Below are the code and all the weights of a small trained network. Each question names an input and a class and asks about switching units off, where a switched-off unit gives its printed mean instead of its output.

import numpy as np


def w(rows, s, z=0):
    codes = np.array(rows[::2]) - 128.0
    scale = np.full(codes.shape[1], s)
    scale[-1] = z or s
    return codes * scale


def f(y):
    return y / 2 * (1 + np.tanh(0.7978845608 * (y + 0.044715 * y**3)))


def log_softmax(a):
    a = a - a.max(-1, keepdims=True)
    return a - np.log(np.exp(a).sum(-1, keepdims=True))


def net(x, mask):
    res = np.array(x, float).reshape(1, 8) / 4 @ E
    y = f(res @ A[0][:, :-1].T + A[0][:, -1])
    res = res + np.where(mask, y, B[0][:, -1]) @ B[0][:, :-1]
    return log_softmax(res[-1] @ U[:, :-1].T + U[:, -1])


A, B = {}, {}
E = w([
[123,85,103,77,78,138,175,90,242],'x0',
[155,155,80,244,114,203,161,113,144],'x1',
[125,134,131,129,130,126,124,127,134],'x2',
[129,126,127,129,129,125,132,130,128],'x3',
[94,192,55,70,169,152,153,169,136],'x4',
[77,106,199,117,190,214,168,109,128],'x5',
[193,93,137,122,159,174,69,207,173],'x6',
[122,129,129,131,124,130,124,131,130],'x7',
],0.011)
A[0] = w([
[101,151,138,131,94,113,156,76,103,35],'n0',
[93,108,190,126,176,180,152,146,124,80],'n1',
[69,157,121,154,109,112,176,37,99,74],'n2',
[66,126,98,149,109,115,168,76,99,96],'n3',
[83,100,184,53,127,55,108,127,108,31],'n4',
[84,123,186,132,162,207,167,86,127,103],'n5',
[119,143,105,206,110,168,157,114,135,54],'n6',
[63,184,112,125,98,104,179,35,98,45],'n7',
[87,121,175,105,182,185,139,113,104,128],'n8',
[111,94,120,86,57,144,170,94,213,58],'n9',
[134,183,150,186,149,129,87,152,11,66],'n10',
[143,119,126,104,119,123,163,110,166,33],'n11',
[166,162,35,143,64,63,101,167,116,79],'n12',
[131,103,109,123,89,141,173,104,240,86],'n13',
[121,157,96,222,104,165,157,123,138,65],'n14',
[112,204,65,115,171,153,150,154,151,42],'n15',
[76,159,135,148,139,75,182,88,85,84],'n16',
[193,85,142,147,182,194,80,220,196,16],'n17',
[85,128,158,165,156,195,161,114,145,43],'n18',
[115,160,145,167,171,126,116,170,25,16],'n19',
[161,152,60,164,92,79,115,144,133,81],'n20',
[157,79,205,167,101,86,118,83,124,38],'n21',
[156,149,82,112,76,83,88,132,117,85],'n22',
[170,29,203,206,81,118,116,81,120,33],'n23',
[180,161,69,255,96,212,153,94,146,89],'n24',
[112,134,132,99,179,166,163,120,119,12],'n25',
[112,123,158,102,136,88,126,146,132,39],'n26',
[84,112,168,126,168,164,175,143,132,66],'n27',
[119,116,163,64,121,93,104,137,114,61],'n28',
[108,76,89,84,75,139,161,82,220,72],'n29',
[85,187,33,67,189,139,172,192,128,3],'n30',
],0.0093,0.0035)
B[0] = w([
[160,129,123,132,115,151,66,167,156,162],'n0',
[146,63,154,157,91,96,158,74,166,176],'n1',
[193,66,86,121,102,145,52,212,165,207],'n2',
[181,98,121,129,119,145,80,193,166,187],'n3',
[78,165,180,36,136,81,211,220,101,206],'n4',
[142,85,168,149,73,97,175,69,156,195],'n5',
[119,148,156,61,137,97,173,174,89,181],'n6',
[202,97,90,128,115,162,64,181,174,218],'n7',
[140,79,173,157,79,86,167,76,134,186],'n8',
[122,157,92,208,224,90,125,120,106,212],'n9',
[131,140,103,224,253,117,152,109,106,219],'n10',
[137,148,112,152,170,127,133,124,80,147],'n11',
[143,44,184,167,66,99,179,24,174,213],'n12',
[132,147,107,204,226,101,120,122,73,210],'n13',
[87,169,196,30,157,94,185,181,115,195],'n14',
[86,205,99,99,86,209,97,101,95,176],'n15',
[181,104,91,125,125,140,39,191,199,191],'n16',
[229,66,82,123,90,153,15,236,182,206],'n17',
[137,101,169,113,97,91,181,90,136,171],'n18',
[137,153,71,214,220,81,133,97,98,197],'n19',
[128,69,194,143,86,112,171,64,147,184],'n20',
[82,201,68,113,98,226,96,77,83,180],'n21',
[127,51,174,154,89,104,181,58,175,180],'n22',
[50,212,33,100,64,236,75,83,73,206],'n23',
[58,158,203,6,139,63,182,203,127,246],'n24',
[97,104,122,146,89,129,142,91,130,150],'n25',
[127,157,163,106,134,123,134,154,101,146],'n26',
[132,97,156,158,87,106,136,75,145,165],'n27',
[87,155,167,35,148,103,176,195,108,176],'n28',
[125,143,118,199,227,117,146,110,95,222],'n29',
[88,206,76,116,57,205,79,66,60,202],'n30',
],0.0078,0.012)
U = w([
[137,142,110,203,248,103,133,117,109,124],'0',
[93,148,178,49,140,86,159,191,121,255],'1',
[148,79,169,160,65,99,152,57,157,152],'2',
[213,102,97,133,112,151,70,209,168,82],'3',
[80,189,82,120,76,214,106,84,93,20],'4',
],0.014,0.001)

Each question gives the input, the list of numbers given to net, and the class t.
The units are the neurons (one row each of A and B). Each row of codes is followed by its name. A weight is (code - 128) times the scale printed after its matrix; where a second scale follows, it is the last column's (A, B and U).
mask holds one flag per neuron, in row order. A switched-off neuron (its flag False) gives its mean, the last column of its row in B, instead of its output. The means were averaged over made-up inputs and are rounded, as every weight is.
A unit's drop is (log p(t) with every unit on - log p(t) with that unit switched off) / (log p(t) with every unit on - log p(t) with every unit switched off).
The circuit of an input: a set's keep is (log p(t) with only the set's units on - log p(t) with every unit switched off) / (log p(t) with every unit on - log p(t) with every unit switched off). Starting from the 12 units with the biggest drops (on a tie, the unit counted first), units are removed one at a time, each time the one whose removal leaves the highest keep (on an exact tie, the one counted first), for as long as the keep stays at least 0.8.
units of the circuit, in order: the units of the circuit, biggest drop first
top k neurons: the k neurons with the biggest drops, biggest first
drop of u: that unit's drop, to one decimal
input [7,5,-2,0,-2,1,-8,8], class 3: top 2 neurons	n2, n7
input [-1,-5,-7,1,6,-7,0,5], class 2: units of the circuit, in order	n12
input [-5,7,-2,8,-8,-1,5,-5], class 4: top 3 neurons	n23, n21, n4
input [5,-6,-3,5,8,4,-8,-6], class 3: top 3 neurons	n7, n2, n16
input [-2,-7,7,-4,1,-6,-8,0], class 3: top 2 neurons	n7, n16
input [-6,-2,3,-6,0,7,-8,-3], class 3: units of the circuit, in order	n16, n2
input [8,-8,-6,-3,2,-8,5,3], class 0: top 2 neurons	n29, n9
input [6,7,4,5,5,0,-7,1], class 1: top 3 neurons	n24, n14, n6
input [0,-4,-7,2,4,-6,-6,0], class 2: top 2 neurons	n12, n22
input [6,-7,-5,-4,-8,7,1,-7], class 4: top 3 neurons	n23, n21, n24
input [-2,5,6,-8,6,-2,1,4], class 4: top 3 neurons	n30, n15, n4
input [6,-3,5,6,5,2,-7,1], class 3: top 2 neurons	n7, n2
input [7,1,-8,1,7,7,-2,7], class 0: top 4 neurons	n9, n29, n13, n12
input [-3,4,-6,0,-7,2,-2,-3], class 4: units of the circuit, in order	n23
input [-8,-7,2,5,1,1,-2,-3], class 0: top 3 neurons	n10, n19, n24
input [3,8,-1,6,1,-3,-7,5], class 1: top 2 neurons	n24, n14
input [3,-1,2,8,2,-4,-1,-1], class 2: top 3 neurons	n10, n12, n19
input [-2,2,3,1,7,-6,-4,-3], class 4: top 2 neurons	n30, n15
input [3,-5,1,5,7,-4,1,7], class 4: drop of n30	0.8
input [1,5,3,-4,1,2,-7,-3], class 3: units of the circuit, in order	n2
input [5,-5,6,8,2,2,-2,6], class 0: drop of n9	0.4
input [5,1,-6,0,1,5,-6,-2], class 3: drop of n7	0.5
input [8,3,2,-3,7,-6,-1,-4], class 0: drop of n29	0.3
